Below is a small trained network, with its code and all its weights. Each question gives an input and a class and asks what happens when units are switched off, that is, made to give their printed mean instead of their output.

import numpy as np


def w(rows, s, z=0):
    codes = np.array(rows[::2]) - 128.0
    scale = np.full(codes.shape[1], s)
    scale[-1] = z or s
    return codes * scale


def norm(h):
    return h / np.sqrt((h * h).mean(-1, keepdims=True) + 1e-5)


def f(y):
    return np.maximum(y, 0)


def log_softmax(a):
    a = a - a.max(-1, keepdims=True)
    return a - np.log(np.exp(a).sum(-1, keepdims=True))


def net(x, mask):
    res = np.array(x, float).reshape(1, 3) / 4 @ E
    u = 0
    for l in range(2):
        y = f(norm(res) @ A[l][:, :-1].T + A[l][:, -1])
        res = res + np.where(mask[u : u + 5], y, B[l][:, -1]) @ B[l][:, :-1]
        u += 5
    return log_softmax(norm(res)[-1] @ U[:, :-1].T + U[:, -1])


A, B = {}, {}
E = w([
[102,229,87,181,42,135,110,176,182,159,120,230],'x0',
[138,114,115,152,101,255,95,134,160,214,133,98],'x1',
[155,17,37,126,70,76,135,161,231,115,85,85],'x2',
],0.0025)
A[0] = w([
[150,56,130,81,225,146,195,52,78,60,145,4,103],'L0N1',
[140,178,130,164,175,8,242,141,117,24,76,168,98],'L0N2',
[159,161,82,146,92,133,114,209,186,153,100,127,185],'L0N3',
[109,241,123,216,67,96,163,149,179,158,107,224,6],'L0N4',
[61,174,200,154,134,140,76,151,73,181,139,178,81],'L0N5',
],0.0026,0.0024)
B[0] = w([
[136,97,128,82,223,62,74,132,95,231,142,120,253],'L0N1',
[68,50,194,60,93,177,44,99,142,66,203,115,243],'L0N2',
[150,118,145,103,197,88,153,30,94,151,135,139,226],'L0N3',
[107,99,55,95,208,85,63,203,65,253,127,84,233],'L0N4',
[177,64,150,127,154,80,217,73,181,99,122,114,219],'L0N5',
],0.0036,0.0032)
A[1] = w([
[100,193,202,134,177,167,129,116,63,137,183,138,31],'L1N1',
[152,48,78,102,84,90,108,182,205,130,91,67,90],'L1N2',
[150,145,104,167,113,232,66,167,172,216,157,98,60],'L1N3',
[167,80,144,127,136,249,147,111,103,161,89,8,54],'L1N4',
[164,50,177,95,172,124,101,3,160,185,167,71,252],'L1N5',
],0.0041,0.0013)
B[1] = w([
[220,60,118,182,111,153,178,109,191,107,63,6,189],'L1N1',
[186,194,241,179,193,214,184,79,65,127,125,66,179],'L1N2',
[86,69,167,51,152,44,111,127,89,13,158,116,178],'L1N3',
[93,116,171,71,153,2,90,114,99,60,163,156,176],'L1N4',
[99,207,59,184,32,173,144,170,175,140,110,204,255],'L1N5',
],0.0041,0.008)
U = w([
[231,152,188,201,139,170,215,75,152,100,87,71,170],'0',
[129,104,111,86,240,48,75,133,80,236,141,116,163],'1',
[64,92,193,69,93,90,73,106,132,2,184,153,119],'2',
[101,163,56,152,41,174,123,172,170,163,111,227,127],'3',
[177,108,115,97,133,211,111,200,117,97,108,166,2],'4',
],0.0088,0.0041)

Each question gives the input, the list of numbers given to net, and the class t.
The units are the neurons (one row each of A and B). Each row of codes is followed by its name. A weight is (code - 128) times the scale printed after its matrix; where a second scale follows, it is the last column's (A, B and U).
mask holds one flag per neuron, layer by layer. A switched-off neuron (its flag False) gives its mean, the last column of its row in B, instead of its output. The means were averaged over made-up inputs and are rounded, as every weight is.
A unit's drop is (log p(t) with every unit on - log p(t) with that unit switched off) / (log p(t) with every unit on - log p(t) with every unit switched off).
The circuit of an input: a set's keep is (log p(t) with only the set's units on - log p(t) with every unit switched off) / (log p(t) with every unit on - log p(t) with every unit switched off). Starting from all 10 units, units are removed one at a time, each time the one whose removal leaves the highest keep (on an exact tie, the one counted first), for as long as the keep stays at least 0.8.
units of the circuit, in order: the units of the circuit, biggest drop first
unit that matters most: the unit with the biggest drop
top k neurons: the k neurons with the biggest drops, biggest first
k most important neurons of layer l: the k neurons of layer l with the biggest drops, biggest first
input [6,8,0], class 2: unit that matters most -> L1N3
input [4,3,3], class 1: units of the circuit, in order -> (L0N4, L0N3)
input [0,-3,2], class 3: top 3 neurons -> (L1N3, L1N5, L1N4)
input [-6,8,7], class 2: top 4 neurons -> (L1N4, L1N3, L1N1, L0N5)
input [7,-6,-5], class 1: top 4 neurons -> (L0N4, L1N5, L1N3, L1N2)
input [4,2,-3], class 1: top 2 neurons -> (L0N4, L0N2)
input [2,1,4], class 0: 2 most important neurons of layer 0 -> (L0N1, L0N2)
input [7,-6,3], class 1: units of the circuit, in order -> (L0N4, L1N5)
input [8,8,2], class 1: units of the circuit, in order -> (L1N5, L0N4)
input [-3,1,-5], class 0: top 3 neurons -> (L1N1, L0N4, L0N2)
input [6,6,-2], class 1: 3 most important neurons of layer 1 -> (L1N5, L1N3, L1N4)
input [2,-2,1], class 3: top 2 neurons -> (L0N2, L1N3)
input [-5,7,-4], class 2: 2 most important neurons of layer 1 -> (L1N4, L1N5)
input [1,7,3], class 2: top neuron -> (L1N3)
input [3,-3,3], class 3: 2 most important neurons of layer 1 -> (L1N3, L1N1)
input [-7,8,0], class 2: 3 most important neurons of layer 1 -> (L1N4, L1N3, L1N5)
input [8,-8,7], class 1: top 2 neurons -> (L1N5, L0N4)
input [4,-4,-4], class 0: top 2 neurons -> (L1N1, L0N1)
input [8,6,-6], class 1: top 4 neurons -> (L0N4, L1N5, L1N3, L1N2)
input [-3,-1,3], class 3: 3 most important neurons of layer 1 -> (L1N5, L1N1, L1N3)
input [4,3,1], class 1: top 4 neurons -> (L0N4, L0N2, L1N5, L1N3)
input [3,8,-1], class 2: units of the circuit, in order -> (L1N3)
